Below are the code and all the weights of a small trained network. Each question names an input and a class and asks about switching units off, where a switched-off unit gives its printed mean instead of its output.

import numpy as np


def w(rows, s, z=0):
    codes = np.array(rows[::2]) - 128.0
    scale = np.full(codes.shape[1], s)
    scale[-1] = z or s
    return codes * scale


def norm(h):
    return h / np.sqrt((h * h).mean(-1, keepdims=True) + 1e-5)


def f(y):
    return np.maximum(y, 0)


def log_softmax(a):
    a = a - a.max(-1, keepdims=True)
    return a - np.log(np.exp(a).sum(-1, keepdims=True))


def net(x, mask):
    res = np.array(x, float).reshape(1, 5) / 4 @ E
    u = 0
    for l in range(3):
        y = f(norm(res) @ A[l][:, :-1].T + A[l][:, -1])
        res = res + np.where(mask[u : u + 10], y, B[l][:, -1]) @ B[l][:, :-1]
        u += 10
    return log_softmax(norm(res)[-1] @ U[:, :-1].T + U[:, -1])


A, B = {}, {}
E = w([
[82,191,234,196,126,69,107,114,225,30,85],'x0',
[86,139,119,198,91,234,37,156,112,129,158],'x1',
[189,46,82,195,213,119,106,184,135,56,94],'x2',
[124,144,28,156,71,166,147,2,138,81,28],'x3',
[205,113,204,83,112,225,147,111,132,72,128],'x4',
],0.0083)
A[0] = w([
[52,133,106,201,112,207,79,112,73,75,131,79],'0.n1',
[76,254,170,86,48,116,167,109,142,211,122,36],'0.n2',
[118,63,64,105,90,158,99,98,42,174,149,96],'0.n3',
[54,129,72,165,157,38,149,107,137,176,162,34],'0.n4',
[37,132,60,213,146,65,115,122,111,164,165,50],'0.n5',
[48,212,201,178,126,76,64,96,217,51,95,68],'0.n6',
[181,28,98,211,152,93,109,186,172,62,83,50],'0.n7',
[84,189,144,54,68,153,144,108,161,165,149,2],'0.n8',
[215,90,219,61,75,250,132,105,175,67,119,17],'0.n9',
[153,128,124,75,147,27,227,95,109,119,81,76],'0.n10',
],0.0071,0.0094)
B[0] = w([
[182,127,126,118,139,110,107,107,227,172,182,194],'0.n1',
[84,126,91,128,224,122,75,39,64,97,177,191],'0.n2',
[149,204,177,215,163,127,203,143,131,144,69,199],'0.n3',
[191,157,120,24,100,135,92,161,97,75,66,164],'0.n4',
[175,159,134,2,76,158,44,170,72,42,53,179],'0.n5',
[154,189,172,238,145,125,217,163,109,163,54,254],'0.n6',
[64,138,118,135,198,130,115,51,58,104,170,200],'0.n7',
[86,169,124,138,210,150,103,60,59,107,192,146],'0.n8',
[172,210,90,22,117,107,66,182,78,68,67,186],'0.n9',
[169,79,161,76,128,117,145,79,223,170,128,208],'0.n10',
],0.0081,0.0065)
A[1] = w([
[142,18,95,177,194,137,94,105,103,75,148,1],'1.n1',
[13,138,31,152,96,2,74,163,154,196,68,114],'1.n2',
[131,51,58,108,87,159,181,170,92,217,143,55],'1.n3',
[108,91,44,186,18,167,136,5,138,101,50,36],'1.n4',
[117,84,65,89,90,153,136,144,111,181,109,51],'1.n5',
[131,126,160,168,76,178,33,143,195,156,190,47],'1.n6',
[172,84,31,98,118,198,172,129,22,225,145,85],'1.n7',
[110,82,251,139,128,73,80,242,73,177,227,32],'1.n8',
[105,176,97,234,85,248,32,168,147,129,177,74],'1.n9',
[77,122,104,147,60,184,36,162,151,138,157,84],'1.n10',
],0.0082,0.0058)
B[1] = w([
[42,112,111,152,155,100,73,52,84,122,148,181],'1.n1',
[218,126,184,70,90,192,75,123,120,43,161,217],'1.n2',
[137,150,230,150,100,115,153,119,184,59,124,176],'1.n3',
[69,130,55,86,125,194,150,233,220,137,231,235],'1.n4',
[152,121,176,153,119,148,134,182,157,114,114,149],'1.n5',
[151,100,91,103,122,49,132,92,183,184,136,163],'1.n6',
[109,205,241,239,149,89,132,141,135,57,91,254],'1.n7',
[76,154,1,123,83,211,167,136,210,114,123,232],'1.n8',
[198,89,160,96,145,19,83,91,132,210,115,251],'1.n9',
[164,165,166,66,118,55,145,107,155,172,128,164],'1.n10',
],0.01,0.0052)
A[2] = w([
[116,107,111,150,142,141,133,92,45,144,181,126],'2.n1',
[149,5,73,156,186,119,104,138,100,77,94,82],'2.n2',
[87,129,145,132,70,89,164,100,133,123,83,83],'2.n3',
[156,150,129,137,172,123,140,74,163,166,75,170],'2.n4',
[144,20,147,63,113,77,201,89,151,126,142,1],'2.n5',
[171,119,140,64,99,174,85,182,89,61,130,74],'2.n6',
[156,133,139,51,136,138,66,145,110,114,93,111],'2.n7',
[77,108,71,102,129,173,145,194,198,136,167,90],'2.n8',
[96,67,116,156,149,127,96,136,107,116,122,46],'2.n9',
[57,168,150,96,80,149,119,37,70,191,206,64],'2.n10',
],0.011,0.0042)
B[2] = w([
[79,90,104,151,168,109,141,139,71,123,97,155],'2.n1',
[83,169,178,83,143,171,84,83,106,126,202,180],'2.n2',
[146,116,136,163,121,186,77,146,113,127,162,163],'2.n3',
[107,72,112,123,144,135,142,189,81,174,125,255],'2.n4',
[166,78,96,136,115,69,42,142,142,245,132,177],'2.n5',
[132,150,101,107,76,122,99,127,93,108,96,203],'2.n6',
[145,113,76,123,80,133,140,123,60,130,107,208],'2.n7',
[123,96,75,86,118,174,193,119,152,129,140,205],'2.n8',
[128,132,153,124,162,155,104,84,86,125,135,147],'2.n9',
[97,63,133,145,204,137,74,108,102,65,159,185],'2.n10',
],0.012,0.0078)
U = w([
[120,172,236,247,132,130,168,170,152,105,85,166],'0',
[57,129,149,103,196,143,71,71,64,95,201,153],'1',
[198,166,115,49,55,138,77,159,81,77,85,158],'2',
[98,124,58,87,97,182,183,161,226,139,183,155],'3',
[188,85,145,115,139,60,81,117,165,254,134,172],'4',
[100,116,57,151,131,135,169,148,31,200,90,198],'5',
[100,81,101,180,64,111,154,110,87,140,123,5],'6',
[107,92,132,176,37,114,150,102,102,142,154,2],'7',
],0.015,0.0063)

Each question gives the input, the list of numbers given to net, and the class t.
The units are the neurons (one row each of A and B). Each row of codes is followed by its name. A weight is (code - 128) times the scale printed after its matrix; where a second scale follows, it is the last column's (A, B and U).
mask holds one flag per neuron, layer by layer. A switched-off neuron (its flag False) gives its mean, the last column of its row in B, instead of its output. The means were averaged over made-up inputs and are rounded, as every weight is.
A unit's drop is (log p(t) with every unit on - log p(t) with that unit switched off) / (log p(t) with every unit on - log p(t) with every unit switched off).
The circuit of an input: a set's keep is (log p(t) with only the set's units on - log p(t) with every unit switched off) / (log p(t) with every unit on - log p(t) with every unit switched off). Starting from the 12 units with the biggest drops (on a tie, the unit counted first), units are removed one at a time, each time the one whose removal leaves the highest keep (on an exact tie, the one counted first), for as long as the keep stays at least 0.8.
units of the circuit, in order: the units of the circuit, biggest drop first
top k neurons: the k neurons with the biggest drops, biggest first
k most important neurons of layer l: the k neurons of layer l with the biggest drops, biggest first
input [-2,-6,-3,2,-3], class 4: units of the circuit, in order : 0.n10
input [1,7,4,-6,-2], class 4: top 4 neurons : 1.n9, 1.n6, 1.n10, 1.n4
input [-7,5,-4,-7,-7], class 0: units of the circuit, in order : 1.n7, 1.n3
input [2,8,7,2,6], class 4: 3 most important neurons of layer 1 : 1.n9, 1.n10, 1.n6
input [4,5,6,6,3], class 1: top 4 neurons : 0.n7, 1.n8, 1.n1, 1.n9
input [-5,-8,-6,6,3], class 4: top 2 neurons : 0.n10, 2.n5
input [-6,7,-5,-1,-6], class 4: top 4 neurons : 1.n9, 0.n6, 1.n10, 0.n1
input [-3,6,-8,1,8], class 1: 4 most important neurons of layer 0 : 0.n8, 0.n2, 0.n5, 0.n4
input [1,-8,-6,4,0], class 4: top 2 neurons : 0.n10, 2.n5
input [-3,-4,-8,8,6], class 1: top 2 neurons : 2.n10, 0.n2
input [-2,0,6,-6,-1], class 1: top 4 neurons : 0.n7, 1.n1, 1.n4, 2.n2
input [6,8,7,-4,-3], class 4: top 3 neurons : 1.n9, 0.n1, 0.n2
input [4,7,5,-2,-7], class 2: top 3 neurons : 0.n5, 1.n2, 2.n7
input [4,6,8,-7,2], class 1: top 3 neurons : 0.n7, 1.n1, 1.n4
input [4,6,-1,-7,3], class 3: units of the circuit, in order : 1.n8
input [4,1,5,5,5], class 1: 2 most important neurons of layer 2 : 2.n2, 2.n7
input [7,-7,8,-3,4], class 1: 2 most important neurons of layer 1 : 1.n7, 1.n9
input [-6,-4,5,6,6], class 0: units of the circuit, in order : 1.n7, 0.n5
input [7,-2,-2,-3,8], class 2: top 4 neurons : 0.n9, 1.n7, 0.n3, 2.n6
input [-1,2,8,-2,-7], class 1: most important neuron of layer 0 : 0.n7
input [0,-6,7,-1,7], class 1: 2 most important neurons of layer 1 : 1.n1, 1.n2
input [6,-8,-3,7,-6], class 4: 3 most important neurons of layer 0 : 0.n10, 0.n9, 0.n6
input [3,5,-7,-2,-8], class 2: top 2 neurons : 1.n2, 0.n5
input [-4,6,-2,1,-5], class 4: top 3 neurons : 1.n9, 0.n1, 0.n9
input [5,0,-8,5,-8], class 1: top 2 neurons : 0.n2, 2.n10
input [4,-2,-1,-8,8], class 2: 2 most important neurons of layer 0 : 0.n9, 0.n1
input [3,1,-2,8,-1], class 3: units of the circuit, in order : 1.n4
input [-5,8,-5,-6,-2], class 4: 2 most important neurons of layer 1 : 1.n9, 1.n4
